Here is a tiny trained network, its code and every weight. The questions are about switching its units off for an input and a class, where a switched-off unit gives its printed mean instead of its output.

import numpy as np


def w(rows, s, z=0):
    codes = np.array(rows[::2]) - 128.0
    scale = np.full(codes.shape[1], s)
    scale[-1] = z or s
    return codes * scale


def norm(h):
    return h / np.sqrt((h * h).mean(-1, keepdims=True) + 1e-5)


def f(y):
    return np.maximum(y, 0)


def log_softmax(a):
    a = a - a.max(-1, keepdims=True)
    return a - np.log(np.exp(a).sum(-1, keepdims=True))


def net(x, mask):
    res = np.array(x, float).reshape(1, 2) / 4 @ E
    u = 0
    for l in range(4):
        y = f(norm(res) @ A[l][:, :-1].T + A[l][:, -1])
        res = res + np.where(mask[u : u + 9], y, B[l][:, -1]) @ B[l][:, :-1]
        u += 9
    return log_softmax(norm(res)[-1] @ U[:, :-1].T + U[:, -1])


A, B = {}, {}
E = w([
[121,160,5,231,125,87],'x0',
[34,115,107,118,203,140],'x1',
],0.013)
A[0] = w([
[126,164,59,254,122,125,110],'L0N1',
[185,157,68,247,63,112,64],'L0N2',
[188,224,60,177,58,67,114],'L0N3',
[89,89,197,45,136,168,37],'L0N4',
[179,101,224,81,69,86,2],'L0N5',
[188,135,213,74,78,124,22],'L0N6',
[42,95,163,108,161,72,171],'L0N7',
[197,106,226,78,13,168,23],'L0N8',
[132,181,112,130,140,132,11],'L0N9',
],0.016,0.0094)
B[0] = w([
[72,112,104,191,134,92,247],'L0N1',
[220,31,92,180,91,6,238],'L0N2',
[179,39,137,172,132,13,245],'L0N3',
[202,81,200,129,120,165,209],'L0N4',
[93,223,160,74,82,193,194],'L0N5',
[44,206,200,42,61,185,198],'L0N6',
[111,94,141,142,195,169,210],'L0N7',
[20,237,181,26,52,210,231],'L0N8',
[53,155,81,173,126,229,128],'L0N9',
],0.019,0.015)
A[1] = w([
[117,93,167,147,162,145,117],'L1N1',
[207,214,5,110,113,104,6],'L1N2',
[152,249,29,85,176,166,9],'L1N3',
[75,215,166,58,87,209,104],'L1N4',
[207,236,48,173,154,199,41],'L1N5',
[80,152,100,165,128,159,129],'L1N6',
[86,216,169,49,105,191,118],'L1N7',
[126,163,142,44,29,78,148],'L1N8',
[59,171,134,69,106,185,121],'L1N9',
],0.023,0.022)
B[1] = w([
[157,177,160,130,141,126,175],'L1N1',
[218,202,234,51,56,223,128],'L1N2',
[55,4,37,36,214,56,128],'L1N3',
[67,209,123,45,35,186,253],'L1N4',
[32,26,100,246,113,38,128],'L1N5',
[88,167,161,124,93,122,151],'L1N6',
[134,202,126,28,32,221,249],'L1N7',
[163,198,162,162,196,151,214],'L1N8',
[107,90,122,76,72,162,215],'L1N9',
],0.025,0.019)
A[2] = w([
[144,3,151,103,134,150,73],'L2N1',
[137,119,127,27,116,167,10],'L2N2',
[102,183,68,49,84,215,71],'L2N3',
[69,165,78,22,85,208,133],'L2N4',
[132,62,2,133,106,71,159],'L2N5',
[92,199,172,49,40,102,99],'L2N6',
[122,195,86,173,129,156,96],'L2N7',
[155,60,45,139,117,85,81],'L2N8',
[128,95,28,159,116,116,91],'L2N9',
],0.022,0.012)
B[2] = w([
[131,98,100,184,116,129,161],'L2N1',
[178,176,125,138,38,132,171],'L2N2',
[44,40,228,98,39,95,232],'L2N3',
[109,214,208,7,36,242,255],'L2N4',
[194,56,80,222,19,43,234],'L2N5',
[164,225,78,77,67,70,233],'L2N6',
[59,124,154,68,111,133,141],'L2N7',
[110,59,72,108,76,80,204],'L2N8',
[196,99,111,161,142,22,178],'L2N9',
],0.019)
A[3] = w([
[191,234,64,153,166,89,39],'L3N1',
[141,200,131,81,122,145,27],'L3N2',
[184,152,203,103,110,148,155],'L3N3',
[192,244,118,143,102,80,101],'L3N4',
[127,154,120,167,131,135,170],'L3N5',
[203,86,188,56,136,221,82],'L3N6',
[165,141,25,123,55,108,28],'L3N7',
[84,126,5,121,145,162,3],'L3N8',
[170,33,32,128,55,112,83],'L3N9',
],0.023,0.017)
B[3] = w([
[134,170,115,64,135,115,130],'L3N1',
[45,79,102,134,67,164,168],'L3N2',
[194,105,77,140,156,85,239],'L3N3',
[85,168,53,47,191,68,154],'L3N4',
[118,122,119,90,113,171,166],'L3N5',
[240,162,153,184,152,108,227],'L3N6',
[142,88,145,156,103,123,167],'L3N7',
[210,6,142,116,199,26,128],'L3N8',
[159,26,52,114,51,48,254],'L3N9',
],0.023,0.016)
U = w([
[173,216,32,49,166,26,100],'0',
[227,169,218,233,240,162,148],'1',
[152,223,18,209,84,174,4],'2',
[118,5,39,211,61,15,188],'3',
[15,166,224,164,192,202,161],'4',
[184,222,227,27,12,223,136],'5',
],0.024,0.022)

Each question gives the input, the list of numbers given to net, and the class t.
The units are the neurons (one row each of A and B). Each row of codes is followed by its name. A weight is (code - 128) times the scale printed after its matrix; where a second scale follows, it is the last column's (A, B and U).
mask holds one flag per neuron, layer by layer. A switched-off neuron (its flag False) gives its mean, the last column of its row in B, instead of its output. The means were averaged over made-up inputs and are rounded, as every weight is.
A unit's drop is (log p(t) with every unit on - log p(t) with that unit switched off) / (log p(t) with every unit on - log p(t) with every unit switched off).
k most important neurons: the k neurons with the biggest drops, biggest first
k most important neurons of layer l: the k neurons of layer l with the biggest drops, biggest first
drop of u: that unit's drop, to one decimal
input [-3,5], class 1: most important neuron => (L0N8)
input [1,-6], class 0: 3 most important neurons => (L1N8; L0N8; L0N3)
input [4,7], class 4: 2 most important neurons => (L0N2; L0N3)
input [4,8], class 4: 3 most important neurons of layer 1 => (L1N7; L1N4; L1N6)
input [-6,6], class 1: 2 most important neurons of layer 0 => (L0N8; L0N6)
input [3,8], class 4: 4 most important neurons of layer 0 => (L0N2; L0N3; L0N8; L0N6)
input [4,6], class 4: 2 most important neurons of layer 1 => (L1N6; L1N7)
input [1,7], class 4: 2 most important neurons of layer 3 => (L3N9; L3N6)
input [3,6], class 4: 2 most important neurons => (L0N2; L0N3)
input [3,5], class 4: 2 most important neurons of layer 2 => (L2N5; L2N6)
input [1,-8], class 0: 2 most important neurons of layer 0 => (L0N3; L0N2)
input [-2,2], class 1: 3 most important neurons => (L0N8; L0N6; L1N4)
input [2,8], class 4: 3 most important neurons of layer 1 => (L1N7; L1N4; L1N9)
input [0,6], class 1: most important neuron of layer 2 => (L2N6)
input [-2,7], class 1: drop of L0N5 => 0.9
input [-1,6], class 1: drop of L1N6 => 0.0
input [-2,6], class 1: drop of L0N5 => 0.9
input [-7,7], class 1: 4 most important neurons of layer 0 => (L0N8; L0N6; L0N5; L0N4)
input [2,6], class 4: drop of L0N3 => 0.6
